Below are the code and all the weights of a small trained network. Each question names an input and a class and asks about switching units off, where a switched-off unit gives its printed mean instead of its output.

import numpy as np


def w(rows, s, z=0):
    codes = np.array(rows[::2]) - 128.0
    scale = np.full(codes.shape[1], s)
    scale[-1] = z or s
    return codes * scale


def f(y):
    return y / 2 * (1 + np.tanh(0.7978845608 * (y + 0.044715 * y**3)))


def log_softmax(a):
    a = a - a.max(-1, keepdims=True)
    return a - np.log(np.exp(a).sum(-1, keepdims=True))


def net(x, mask):
    res = np.array(x, float).reshape(1, 7) / 4 @ E
    y = f(res @ A[0][:, :-1].T + A[0][:, -1])
    res = res + np.where(mask, y, B[0][:, -1]) @ B[0][:, :-1]
    return log_softmax(res[-1] @ U[:, :-1].T + U[:, -1])


A, B = {}, {}
E = w([
[123,116,127,124,121,135,148,131,145,152],'x0',
[128,139,121,139,125,114,104,112,129,132],'x1',
[121,132,130,137,136,108,113,120,123,127],'x2',
[47,183,118,142,38,99,203,134,8,147],'x3',
[128,137,124,139,127,127,114,119,126,127],'x4',
[153,191,21,69,210,112,192,85,84,184],'x5',
[134,143,127,127,119,130,126,135,139,140],'x6',
],0.011)
A[0] = w([
[55,153,94,166,25,122,199,150,22,126,128],'N1',
[119,105,161,165,47,106,106,169,171,78,38],'N2',
[88,161,163,113,57,122,162,124,35,134,185],'N3',
[177,88,145,129,242,172,84,129,223,93,137],'N4',
[166,164,2,90,198,94,173,115,80,168,6],'N5',
[130,71,194,153,23,125,62,174,122,103,33],'N6',
],0.0083,0.0016)
B[0] = w([
[224,77,59,83,128,46,16,161,131,171,251],'N1',
[20,191,202,103,140,186,152,102,57,95,191],'N2',
[216,71,98,84,181,53,111,175,175,147,215],'N3',
[233,81,118,89,87,70,71,214,160,181,239],'N4',
[3,215,231,158,96,222,204,103,89,54,247],'N5',
[77,133,203,140,181,216,220,76,66,100,213],'N6',
],0.0066,0.014)
U = w([
[255,58,35,129,130,49,78,187,186,165,250],'0',
[42,149,134,154,131,196,216,94,112,106,6],'1',
],0.0094,0.0012)

Each question gives the input, the list of numbers given to net, and the class t.
The units are the neurons (one row each of A and B). Each row of codes is followed by its name. A weight is (code - 128) times the scale printed after its matrix; where a second scale follows, it is the last column's (A, B and U).
mask holds one flag per neuron, in row order. A switched-off neuron (its flag False) gives its mean, the last column of its row in B, instead of its output. The means were averaged over made-up inputs and are rounded, as every weight is.
A unit's drop is (log p(t) with every unit on - log p(t) with that unit switched off) / (log p(t) with every unit on - log p(t) with every unit switched off).
The circuit of an input: a set's keep is (log p(t) with only the set's units on - log p(t) with every unit switched off) / (log p(t) with every unit on - log p(t) with every unit switched off). Starting from all 6 units, units are removed one at a time, each time the one whose removal leaves the highest keep (on an exact tie, the one counted first), for as long as the keep stays at least 0.8.
units of the circuit, in order: the units of the circuit, biggest drop first
top k neurons: the k neurons with the biggest drops, biggest first
drop when u is switched off: that unit's drop, to one decimal
input [-5,5,1,-5,-8,7,4], class 1: units of the circuit, in order	[N5]
input [1,-2,1,6,-1,-6,-1], class 0: top 2 neurons	[N1; N5]
input [5,3,0,6,-3,-5,-6], class 0: top 3 neurons	[N1; N5; N3]
input [-6,1,0,6,7,6,8], class 0: top 3 neurons	[N1; N3; N6]
input [-3,5,8,7,0,6,-6], class 0: top 2 neurons	[N1; N3]
input [-6,3,-6,-6,-7,7,5], class 1: top 3 neurons	[N5; N1; N3]
input [4,-3,3,-6,-8,8,-1], class 1: top 2 neurons	[N5; N1]
input [-3,5,-4,7,2,5,-2], class 0: drop when N3 is switched off	0.1
input [-1,7,-7,8,-8,6,4], class 0: drop when N3 is switched off	0.2
input [8,8,5,0,8,2,-7], class 1: top 2 neurons	[N1; N4]
input [0,0,0,7,-7,5,5], class 0: top 2 neurons	[N1; N3]
input [-3,6,0,-3,2,6,7], class 1: drop when N5 is switched off	0.3
